k_248: -4.19  +5.09  +2.63  -1.40  +0.84  -6.10  +1.57
k_439: -5.24  +2.06  -4.71  -1.12  -0.12  +0.98  -1.54
k_757: +0.63  +3.91  +4.00  -5.35  +0.31  -0.75  -2.30
k_231: +3.91  +4.00  -5.38  +0.31  -0.75  +5.61  -7.03
k_778: -8.90  -6.10  +5.09  +2.63  -1.40  +0.84  -0.57
next: +5.09  +2.63  -1.40  +0.84  -6.10 -> +1.57
which: -4.19  +5.09  +2.63  -1.40  +0.84  -6.10  +1.57 -> k_248
next: -1.40  +0.84  -6.10 -> +1.57
next: +3.91  +4.00  -5.35  +0.31  -0.75 -> -2.30
next: -6.10  +5.09  +2.63  -1.40  +0.84 -> -0.57

k_700: +8.87  +0.49  -0.63  -4.17  -2.79  +2.35  +1.41  +2.64  -5.00  +3.10
k_947: -0.65  -4.17  -2.79  +2.35  +1.41  +2.64  -5.00  -0.48  -2.04  +2.05
k_17: +8.87  +0.49  -0.80  -4.17  -2.79  +2.35  +1.41  +2.64  -5.00  +3.10
which: +8.87  +0.49  -0.80  -4.17  -2.79  +2.35  +1.41  +2.64  -5.00  +3.10 -> k_17
next: -0.63  -4.17  -2.79  +2.35  +1.41  +2.64  -5.00 -> +3.10

k_57: -1.05  +0.70  -0.84  -3.60  +2.06  +4.83  +0.19  -2.13  +1.89  -1.09  -3.59  +1.16  -1.81  -4.06
k_780: +1.71  +1.99  +1.97  +0.80  +2.61  +2.68  +0.70  +0.23  +1.80  -0.44  +0.80  -1.10  +2.28  +3.24
k_533: -1.37  -4.47  +0.38  +0.28  +0.37  +1.73  -1.35  -2.02  +1.31  +0.00  +0.26  -1.20  +0.63  +0.20
k_594: +7.56  +2.52  +0.37  +0.99  +0.37  -0.85  +0.10  -0.19  -1.32  -0.08  -0.79  +2.27  +1.33  -6.45
k_920: +4.96  +3.37  +3.38  +3.33  +2.68  +2.61  -0.18  -1.70  +5.60  +1.89  -3.75  -0.06  +4.32  -8.75
k_692: +2.69  -3.51  -0.06  +2.95  +0.41  +1.83  -0.05  +1.23  -0.80  +1.50  -0.07  -1.18  +2.88  -1.80
k_86: +0.07  -1.37  -4.47  +0.39  -0.06  -2.63  +0.13  -1.50  -1.40  -0.35  -1.57  +1.74  +2.55  +1.53
k_264: +4.05  -0.89  -0.88  -3.15  -0.40  +2.52  +0.60  -1.19  +1.37  -1.18  -0.12  -4.34  +0.23  -6.74
k_714: -2.21  +2.28  +0.16  +3.19  +0.99  +8.09  +0.22  -3.58  -0.07  +1.66  +2.41  -3.94  -0.46  +2.37
k_693: +5.22  -0.05  +3.40  -0.66  +3.20  -4.92  +0.06  -1.39  -1.16  -2.16  +3.47  +1.28  -1.22  +3.80
k_529: -4.99  -0.55  -1.30  +2.93  +0.89  +0.87  +0.02  +1.86  +1.09  +1.40  -1.60  -3.05  +0.57  -4.01
next: -1.37  -4.47  +0.39 -> -0.06
next: +0.28  +0.37  +1.73  -1.35  -2.02 -> +1.31
next: +2.68  +2.61 -> -0.18
next: +4.05  -0.89  -0.88  -3.15  -0.40  +2.52  +0.60  -1.19  +1.37  -1.18  -0.12 -> -4.34
next: +0.06  -1.39 -> -1.16
next: -1.05  +0.70  -0.84  -3.60  +2.06  +4.83  +0.19  -2.13  +1.89  -1.09  -3.59  +1.16 -> -1.81

k_648: +1.94  +0.51  +0.64  +0.16  +2.72  +0.04  +0.42  +0.89  +0.70  -1.53  +1.06  -0.08  -1.30  +1.96  +2.71  +2.09  -1.63  +2.41  -1.54  -6.12  -1.94  +1.48  -0.64
k_168: -2.39  -3.56  -3.98  -0.46  +0.44  +0.21  -0.79  +0.26  -1.44  -2.42  +1.78  -0.60  -2.05  +1.40  -1.00  -1.56  -0.23  +2.95  +1.53  -1.99  -1.85  -1.17  -0.32
k_175: +1.51  +0.02  -1.87  +1.06  +1.08  +0.08  -1.27  +1.44  -0.82  -1.34  -0.89  +0.30  -1.78  -0.70  -1.89  -1.90  +0.71  -0.51  -1.91  -3.40  +1.69  -0.36  -0.92
k_170: -0.62  -0.37  -0.70  -0.80  +6.80  -0.51  -0.15  -0.33  -0.54  +1.10  -0.91  -1.68  -0.76  +0.18  -0.61  +0.06  -1.33  +1.95  -1.68  +3.18  -0.56  -0.41  -1.24
k_206: -0.48  -1.43  -2.56  -0.05  +3.91  -0.18  -2.33  +0.70  -1.45  +0.94  -1.99  -1.85  +1.65  -1.90  -3.26  -2.96  +1.17  -0.47  -0.29  +0.64  +0.90  -1.66  +0.20
k_122: +0.02  -1.86  +1.06  +1.08  +0.08  -0.07  +2.17  +0.70  -0.56  -2.35  +3.37  -0.96  -3.91  +3.91  +1.68  +2.28  -2.26  +4.86  -0.91  -0.67  -1.85  -1.17  -0.50
next: +0.02  -1.87  +1.06  +1.08  +0.08 -> -1.27
which: -2.39  -3.56  -3.98  -0.46  +0.44  +0.21  -0.79  +0.26  -1.44  -2.42  +1.78  -0.60  -2.05  +1.40  -1.00  -1.56  -0.23  +2.95  +1.53  -1.99  -1.85  -1.17  -0.32 -> k_168
next: +0.64  +0.16  +2.72  +0.04  +0.42  +0.89 -> +0.70
next: -1.56  -0.23  +2.95  +1.53 -> -1.99
next: -1.00  -1.56  -0.23  +2.95  +1.53 -> -1.99
next: +0.42  +0.89 -> +0.70

k_887: +1.65  +0.86  +3.28  +3.23  +9.28  +2.91  +0.85
k_961: +0.18  +0.01  -0.58  +1.17  +0.86  +0.06  +0.12
k_643: -1.29  -5.72  +3.23  +9.28  +3.28  -2.52  +3.55
next: +0.01  -0.58  +1.17  +0.86 -> +0.06
next: +3.23  +9.28  +3.28 -> -2.52
next: +0.86  +3.28 -> +3.23
next: +0.18  +0.01  -0.58  +1.17 -> +0.86

k_399: +8.00  -3.21  +1.46  -8.44  +5.46  -7.75  +4.28  -2.05  +3.38
k_340: -4.00  +3.92  +4.19  -2.81  -0.43  -2.21  +5.73  -4.02  -0.22
k_994: +3.62  -8.43  -1.12  -3.91  -5.25  +2.65  +7.15  -7.70  -7.98
k_785: +0.79  +6.79  -7.38  -7.33  +6.41  +3.88  -3.56  +8.12  +5.33
k_41: -1.46  +4.33  -5.82  -3.56  -7.62  -1.34  +3.63  -8.43  -2.87
k_102: -7.77  -2.07  +0.39  -2.26  -5.55  +8.01  -7.73  -5.09  -6.00
k_709: -1.46  +4.33  -5.82  -3.56  -7.62  -1.34  +3.63  -2.50  -6.83
k_293: +1.65  +4.85  -8.56  -1.29  +6.97  +3.39  -0.32  +6.27  -5.55
k_670: +1.46  -8.44  +5.46  -7.78  -5.29  +3.36  +7.76  +1.44  +6.13
next: +3.63  -8.43 -> -2.87
next: +1.46  -8.44  +5.46  -7.75 -> +4.28
next: +6.79  -7.38  -7.33 -> +6.41
next: -7.33  +6.41  +3.88 -> -3.56

k_915: -0.58  -0.33  -1.38  +2.69  +0.27  +0.47  +0.64  +1.90  -0.48  +0.68  -2.86  -1.13  -1.08  -1.94  +0.31  +0.34  -2.35  +0.37  +0.07  +1.75  +1.05  -1.30  +0.02  -0.57  -0.33  -2.11  -0.80  -1.16
k_313: -0.12  +0.94  +1.10  +1.59  -2.61  +0.21  +0.33  +1.05  +0.31  -0.92  -1.44  -3.85  -0.42  -1.91  -3.50  +0.57  +3.23  +0.20  -0.65  +2.76  -1.91  -2.45  +0.40  -1.78  -3.93  -0.09  -1.80  -0.71
k_494: -0.52  -0.06  -0.27  -0.96  +1.04  -0.24  +1.75  -0.51  -1.34  -0.10  +1.96  -0.79  +2.89  +0.78  +1.09  +0.80  -2.45  +0.40  +0.60  +2.31  -0.92  -0.36  +0.77  -1.49  +1.73  +0.96  -0.81  +0.67
k_767: -1.19  +1.93  -1.72  -0.75  -0.49  +2.84  +0.92  -1.01  +2.24  +1.13  +0.78  -1.36  +0.73  +0.02  +0.26  -0.41  +1.15  -0.38  +1.40  +1.13  +0.66  +0.53  -0.54  +0.51  -1.76  +1.05  -0.58  +0.30
k_200: +0.62  -0.24  -1.71  -2.17  +1.43  +3.28  +0.99  -1.43  -1.28  -0.36  +1.26  +2.66  -1.02  -0.12  -0.59  +0.22  -0.92  +0.31  +1.37  -0.05  -0.16  -2.39  +0.58  +1.50  -1.92  +1.03  +0.21  +0.49
k_379: +1.46  +1.55  -1.33  -0.97  +0.73  -2.61  +1.99  +0.44  +2.04  +1.02  +0.28  +4.68  +2.95  +2.33  +0.48  +1.91  +0.09  -0.04  -0.12  +0.94  +1.13  -2.08  -0.07  +2.48  -7.23  -0.70  +0.72  -0.07
k_331: -0.37  +1.10  -1.03  -1.17  +4.51  -1.60  -1.74  -0.49  -2.10  +0.36  -2.34  +2.84  -0.69  -0.74  +2.45  -1.55  -0.90  +0.20  +0.13  -2.53  +1.24  +0.21  -2.19  +4.35  +0.85  -1.13  +1.37  +0.34
k_410: +0.45  +0.39  -4.07  +4.87  -2.02  +1.79  -1.00  +2.70  -4.87  +0.79  -0.46  +0.34  -1.07  -1.76  -2.24  -0.34  -2.15  +0.44  -0.87  -0.04  -0.25  -1.53  +1.07  +1.72  +0.06  +1.61  +0.97  -0.17
k_627: -0.61  -2.10  +2.73  -0.19  -1.71  -1.23  +0.48  +1.45  +2.46  -0.59  -1.51  +5.14  -1.66  -3.26  -2.64  -0.82  +2.55  +0.04  -0.97  -0.30  -1.71  -0.53  -1.56  +0.95  -3.34  -0.86  -4.84  -3.94
k_251: +2.48  -7.23  -0.69  -2.17  -1.19  +3.28  +0.99  -1.43  -1.28  -0.36  +1.26  +2.66  -1.02  -0.12  -0.59  +0.22  -0.92  +0.31  +1.37  -0.05  -0.16  -2.39  -3.92  +1.50  -1.92  +1.03  +0.21  -2.54
k_656: +0.89  -0.40  +4.48  +0.10  -0.62  -3.47  +0.49  +1.80  +3.30  -0.84  +0.10  +3.47  -0.15  +1.96  -1.07  +1.31  -4.80  +0.19  -0.18  +1.64  -0.66  +1.08  -1.62  +1.10  +0.17  -2.14  -2.13  -0.62
next: -0.12  +0.94  +1.13 -> -2.08
next: +2.48  -7.23  -0.70 -> +0.72
next: +0.39  -4.07 -> +4.87
which: +2.48  -7.23  -0.69  -2.17  -1.19  +3.28  +0.99  -1.43  -1.28  -0.36  +1.26  +2.66  -1.02  -0.12  -0.59  +0.22  -0.92  +0.31  +1.37  -0.05  -0.16  -2.39  -3.92  +1.50  -1.92  +1.03  +0.21  -2.54 -> k_251

